Below is a small trained network, with its code and all its weights. Each question gives an input and a class and asks what happens when units are switched off, that is, made to give their printed mean instead of their output.

import numpy as np


def w(rows, s, z=0):
    codes = np.array(rows[::2]) - 128.0
    scale = np.full(codes.shape[1], s)
    scale[-1] = z or s
    return codes * scale


def f(y):
    return np.maximum(y, 0)


def log_softmax(a):
    a = a - a.max(-1, keepdims=True)
    return a - np.log(np.exp(a).sum(-1, keepdims=True))


def net(x, mask):
    res = np.array(x, float).reshape(1, 5) / 4 @ E
    y = f(res @ A[0][:, :-1].T + A[0][:, -1])
    res = res + np.where(mask, y, B[0][:, -1]) @ B[0][:, :-1]
    return log_softmax(res[-1] @ U[:, :-1].T + U[:, -1])


A, B = {}, {}
E = w([
[37,72,241,80,64],'x0',
[130,115,130,137,132],'x1',
[120,236,228,246,148],'x2',
[127,137,126,121,126],'x3',
[85,115,23,189,20],'x4',
],0.013)
A[0] = w([
[156,183,207,253,102,183],'n1',
[115,137,91,147,143,129],'n2',
[148,188,115,168,149,158],'n3',
[125,155,33,186,119,163],'n4',
[96,112,104,173,47,100],'n5',
[104,166,125,143,132,145],'n6',
[149,140,64,112,76,153],'n7',
[142,74,145,121,131,153],'n8',
[167,139,168,82,169,209],'n9',
[19,166,199,97,191,149],'n10',
[79,120,136,143,31,65],'n11',
[243,166,106,98,239,202],'n12',
[138,64,89,69,140,254],'n13',
[142,105,63,144,139,199],'n14',
],0.016,0.0087)
B[0] = w([
[87,163,195,216,148,251],'n1',
[155,163,171,95,135,155],'n2',
[134,159,112,198,99,188],'n3',
[155,223,176,98,231,216],'n4',
[167,156,71,180,135,195],'n5',
[138,126,127,194,152,157],'n6',
[147,128,81,102,191,194],'n7',
[94,151,115,43,113,159],'n8',
[82,21,143,137,38,188],'n9',
[125,92,189,110,92,195],'n10',
[134,84,8,227,64,185],'n11',
[160,73,30,211,59,232],'n12',
[109,84,45,44,100,232],'n13',
[206,138,90,106,170,194],'n14',
],0.011,0.027)
U = w([
[157,115,5,117,79,255],'0',
[110,132,80,228,108,199],'1',
[164,179,52,52,228,13],'2',
[139,249,138,154,189,54],'3',
[63,86,106,20,86,114],'4',
[94,103,213,139,109,98],'5',
],0.011,0.0048)

Each question gives the input, the list of numbers given to net, and the class t.
The units are the neurons (one row each of A and B). Each row of codes is followed by its name. A weight is (code - 128) times the scale printed after its matrix; where a second scale follows, it is the last column's (A, B and U).
mask holds one flag per neuron, in row order. A switched-off neuron (its flag False) gives its mean, the last column of its row in B, instead of its output. The means were averaged over made-up inputs and are rounded, as every weight is.
A unit's drop is (log p(t) with every unit on - log p(t) with that unit switched off) / (log p(t) with every unit on - log p(t) with every unit switched off).
The circuit of an input: a set's keep is (log p(t) with only the set's units on - log p(t) with every unit switched off) / (log p(t) with every unit on - log p(t) with every unit switched off). Starting from the 12 units with the biggest drops (on a tie, the unit counted first), units are removed one at a time, each time the one whose removal leaves the highest keep (on an exact tie, the one counted first), for as long as the keep stays at least 0.8.
units of the circuit, in order: the units of the circuit, biggest drop first
k most important neurons: the k neurons with the biggest drops, biggest first
drop of u: that unit's drop, to one decimal
input [4,0,6,-2,0], class 5: units of the circuit, in order	n12; n10
input [-2,-7,1,-7,8], class 3: units of the circuit, in order	n4
input [0,-8,-1,-1,5], class 2: units of the circuit, in order	n12; n4
input [8,-7,0,-5,3], class 0: 2 most important neurons	n1; n11
input [-7,6,6,0,1], class 3: 3 most important neurons	n4; n11; n9
input [1,-2,8,8,-4], class 5: 3 most important neurons	n10; n11; n5
input [5,0,1,-4,0], class 5: 3 most important neurons	n12; n13; n10
input [-2,-6,0,-3,8], class 2: 2 most important neurons	n4; n1
input [-6,6,-4,5,1], class 2: 3 most important neurons	n4; n11; n9
input [-1,6,-2,-1,6], class 2: 2 most important neurons	n4; n12
input [-1,3,3,-5,1], class 3: 3 most important neurons	n12; n11; n9
input [1,6,-4,5,-5], class 4: 2 most important neurons	n11; n5
input [7,7,0,-7,-6], class 4: 2 most important neurons	n1; n8
input [-7,4,-2,8,3], class 2: units of the circuit, in order	n4
input [6,-8,2,6,0], class 5: 2 most important neurons	n12; n10
input [-5,-4,8,2,7], class 3: drop of n8	0.0
input [-4,4,-8,8,1], class 2: drop of n4	0.1
input [6,-1,6,2,0], class 5: drop of n10	0.5
